Each row has a name. Each piece below is followed by the name of the row it came from, unless a question asks for something else. Each question is about the rows just above it.

(100): [111  81 113  80  95 112 116 109 169]
(6): [146 129 134  85  95 112  80 111 169]
(108): [145 129 134  85  70  76  95  79 108]
[146 129 134  85  95 112  80 111 169] is in which row?
(6)
[169 111  81 113  80  95 112 116 109] is which row reordered?
(100)
which: [ 81 113  80  95 112 116]
(100)
which: [112  80 111]
(6)
The rest of the row after [145 129 134  85]:
[ 70  76  95  79 108]

(144): [111  89 190  80 159 150 117 127  82]
(98): [ 96 152 153 145 139 119 135 112 157]
(122): [ 87 162 134  69 136 138 170 163 130]
(136): [112 145 135 152 135 138  96 137 155]
(124): [154  96 152 153 145 137 119 135 112]
Put [135 145 154 152 112 137  96 119 153] back in order: which row is it?
(124)
[112 135 119 137 145 153 152  96 154] is which row reordered?
(124)
After [136 138], its row goes on with
[170 163 130]
Which row holds [ 96 152 153 145 137 119 135 112]?
(124)
which: [154  96 152 153 145 137 119 135 112]
(124)

(69): [133 138  93 130  85 152 163]
(139): [136 118 189 113  84 152 163]
(129): [140  90  91 154 108 116 150]
(58): [130 125  93 137 133 150 102]
(39): [150  91 108  90 154 140 117]
After [140  90  91 154 108], its row goes on with
[116 150]
The row with [108 116 150] is
(129)
which: [140  90  91 154 108]
(129)
The rest of the row after [ 91 154 108 116]:
[150]
[130 125  93 137 133 150] is in which row?
(58)
Where do [150  91] appear?
(39)
Which row holds these entries in another order? [154 140 117 150  91 108  90]
(39)

(128): [147 121 139 132 136 129 125 136 146 108 141 135 106 124 122 135 129 132
 135 113 128 122 115 131 150 119 117 111 130 122 129 133 121 121 131 112
 130 121 141 118 133 111 139 116 114 117 131 115 136 124 134 133 136 106]
(116): [128 128 128 128 128 128 128 128 128 128 128 128 128 128 128 128 128 128
 128 128 128 128 128 128 128 128 128 128 128 128 128 128 128 128 128 128
 128 128 128 128 128 128 128 128 128 128 128 128 128 128 128 128 128 128]
(44): [129 131 132 142 126 170 109 148 156 132 133 134 128 110 117 111 123 132
 140 120 135 130 138 143 121 133 136 130 124 115 110 130 115 105 115 160
 144 153 116 105 120 114 121 120 146 143 151 142 117 135 148 123 116 104]
(31): [127 133 126 148 121 166 123 151 171 135 129 137 126 113 119 102 129 127
 145 114 137 118 144 148 114 123 141 129 125 117 104 133 121 101 112 172
 152 163 121 110 119 114 120 119 120 147 146 145 115 133 153 127 122  99]
(118): [127 133 126 148 121 166 104 151 171 135 140 137 126 113 119 102 129 127
 145 114 137 118 144 148 114 131 141 129 125 117 104 133 121 101 112 172
 152 163 121 110 119 114 120 119 142 147 146 145 115 133 153 127 122  99]
(176): [127 135 130 127 126 131 141 129 102 143 117 111 142 154 126 111 129 135
 121 143 143 138 144 129 120 140 140 149 140 128 125 122 138 139 129 161
 123 136 115 139 113 127 109 135 144 122 119 131 109 128 116 144 115 136]
(106): [141 125 149 132 131 184 120 133 127 119 120 132 131 102 118 123 120 134
 132 129 133 156 128 131 136 136 136 134 117 115 123 118  94 112 115 137
 131 132 107  92 123 108 125 129 152 134 161 140 119 139 135 111  98 117]
(2): [104 131 113 129 120 131 125 118 121 147 120 128 147 116 135 127 128 123
 121 139 119 132 138 126 106 133 135 137 120 136 130 123 130 130 126 131
 129 135 120 131 130 114 119 138 139 144 133 144 130 134 130 111 127 150]
(205): [132 127 139 135 136 186 112 149 139 128 114 114 151 102 110 123 112 141
 135 129 133 148 133 136 132 139 129 130 122 107 114 128 103 106 119 146
 133 143 107  92 119 112 122 120 157 138 162 140 118 140 144 114 104 107]
(201): [130 128 136 115 122 132 137 124 102 151 114 113 151 143 130 112 128 131
 119 147 136 139 147 128 109 141 142 151 134 133 127 120 138 139 128 158
 124 139 112 139 116 140 109 140 148 132 123 140 112 132 119 133 117 148]
(68): [142 126 136 123 134 125 124 134 141 112 134 135 115 127 124 136 125 126
 136 116 128 122 115 128 141 121 120 118 126 119 124 135 123 122 125 116
 130 121 134 117 133 113 136 120 118 124 129 118 131 126 130 131 129 111]
(156): [122 126 128 128 147 168 114 158 129 136 121 121 135 109 105 137 100 151
 131 137 129 145 130 130 134 140 112 124 128 102 115 136 118 111 131 132
 123 138 109 102 118 125 122 112 157 131 156 130 123 139 142 119 113 112]
The row with [128 128 147 168 114 158 129 136] is
(156)
After [114 113 151], its row goes on with
[143 130 112 128 131 119 147 136 139 147 128 109 141 142 151 134 133 127
 120 138 139 128 158 124 139 112 139 116 140 109 140 148 132 123 140 112
 132 119 133 117 148]
which: [161 123 136 115]
(176)
Go on from [118 133] to the end of its row.
[111 139 116 114 117 131 115 136 124 134 133 136 106]
which: [122 126 128 128 147 168 114 158 129 136 121 121 135 109 105 137 100 151
 131 137 129 145 130 130 134 140 112 124 128 102 115 136 118 111 131 132
 123 138 109 102 118 125 122 112 157 131 156 130 123 139 142 119 113 112]
(156)
Go on from [130 122 129 133 121] to the end of its row.
[121 131 112 130 121 141 118 133 111 139 116 114 117 131 115 136 124 134
 133 136 106]
Where do [128 128 128 128 128 128 128 128 128 128 128 128 128 128 128 128 128 128
 128 128 128 128 128 128 128 128 128 128 128 128 128 128 128 128 128 128
 128 128 128 128 128 128 128 128 128 128 128 128 128 128 128 128 128 128] appear?
(116)

(43): [149 149  87 148 111 123 125 101 155 112]
(89): [158 143 170 150 151  86 113 130 149 114]
(46): [125 137 137 132 105 176 103 130 132 163]
(93): [115 104 129 107 150  86 112  98 109 138]
(37): [127 118 134 104 145 165 104 134 113 119]
Which row holds [ 86 112  98 109 138]?
(93)
The rest of the row after [150  86]:
[112  98 109 138]

(196): [ 95 134 131 130 122 132 134]
(12): [123 141 119 116 119 143 107]
(152): [114 138 136 117 114 143 106]
(52): [121 121 152 139 138 135  84]
(187): [147 128 135 134 119 126 121]
(18): [126 139 125 131 120 117 135]
(171): [118 129 135 123 129 128 123]
(190): [127 117 137 124 132 133  73]
(94): [120 126 119 129 131 120 152]
(179): [161 122 126 123 129 128 122]
(22): [ 99  95 137 144 110 141  92]
The rest of the row after [126 123 129]:
[128 122]
The rest of the row after [136 117 114]:
[143 106]

(70): [151 130 138 142 148 148]
(65): [151 143 148 138 130 148]
(90): [157 159  89 105  88  91]
(63): [ 89 159 157 105 148 125]
which: [157 159  89 105]
(90)
Put [130 138 148 151 142 148] back in order: which row is it?
(70)

(3): [128 123 134 168 147]
(16): [120  78 150 111 151]
(113): [115  68 135 120 132]
(130): [123 111 118 168 147]
(10): [122  89 145 114 146]
Which row holds [128 123 134]?
(3)
The rest of the row after [ 68 135 120]:
[132]
which: [123 111 118 168 147]
(130)

(103): [117 105 191 101]
(29): [191 117 105 125]
(42): [191 116 190 101]
[105 191 101 117] is which row reordered?
(103)
After [191 116], its row goes on with
[190 101]
Which row holds these entries in another order? [125 191 117 105]
(29)
which: [191 117 105]
(29)
After [191 117], its row goes on with
[105 125]

(105): [122 110 175 162 149  98 112 157 151 121  99 123 120  86  97 139 147 133]
(87): [134 143 137  97 104 165 145 115 102 144 173 145 128 175 158 127 100 126]
(133): [114 120 103 145 131 109 114 150 140 133 128 122 134 110 101 123 131 121]
(131): [119 110 175 162 149  98 112 157 151 121  99 123 120  86  97 139 147 133]
(146): [110 109 134 150 123 123 145 131 121 128 114 103 101 120 114 131 133 140]
After [121 128 114], its row goes on with
[103 101 120 114 131 133 140]
Put [131 121 114 120 103 145 131 109 114 150 140 133 128 122 134 110 101 123] back in order: which row is it?
(133)

(80): [134 111 140 137 101 174 117 118 140 148  97]
(83): [181 129 101  86 177 107 103 118  97 106 117]
(151): [137 152 129 116 158 144 116 152 110 101 124]
(78): [132 162 147 114 117  87 150 160  98 106 159]
(24): [152 101  85 160 144 174 135 102 110 126 101]
(92): [158 116 125 101 129 137 152 144 110 152 116]
(85): [145 125 143  97 145 134  83  97 162 156 123]
(109): [ 85 156 167 137  98 139 131 125 137 134 142]
(45): [168 125  99 140 125 146 151 167  94  98 141]
Go on from [135 102 110 126] to the end of its row.
[101]
[137 116 116 152 110 144 152 129 158 101 124] is which row reordered?
(151)
Where do [152 129 116 158 144 116 152 110 101] appear?
(151)
which: [134 111 140 137 101 174 117 118]
(80)
Go on from [ 98 106] to the end of its row.
[159]
The row with [116 158] is
(151)

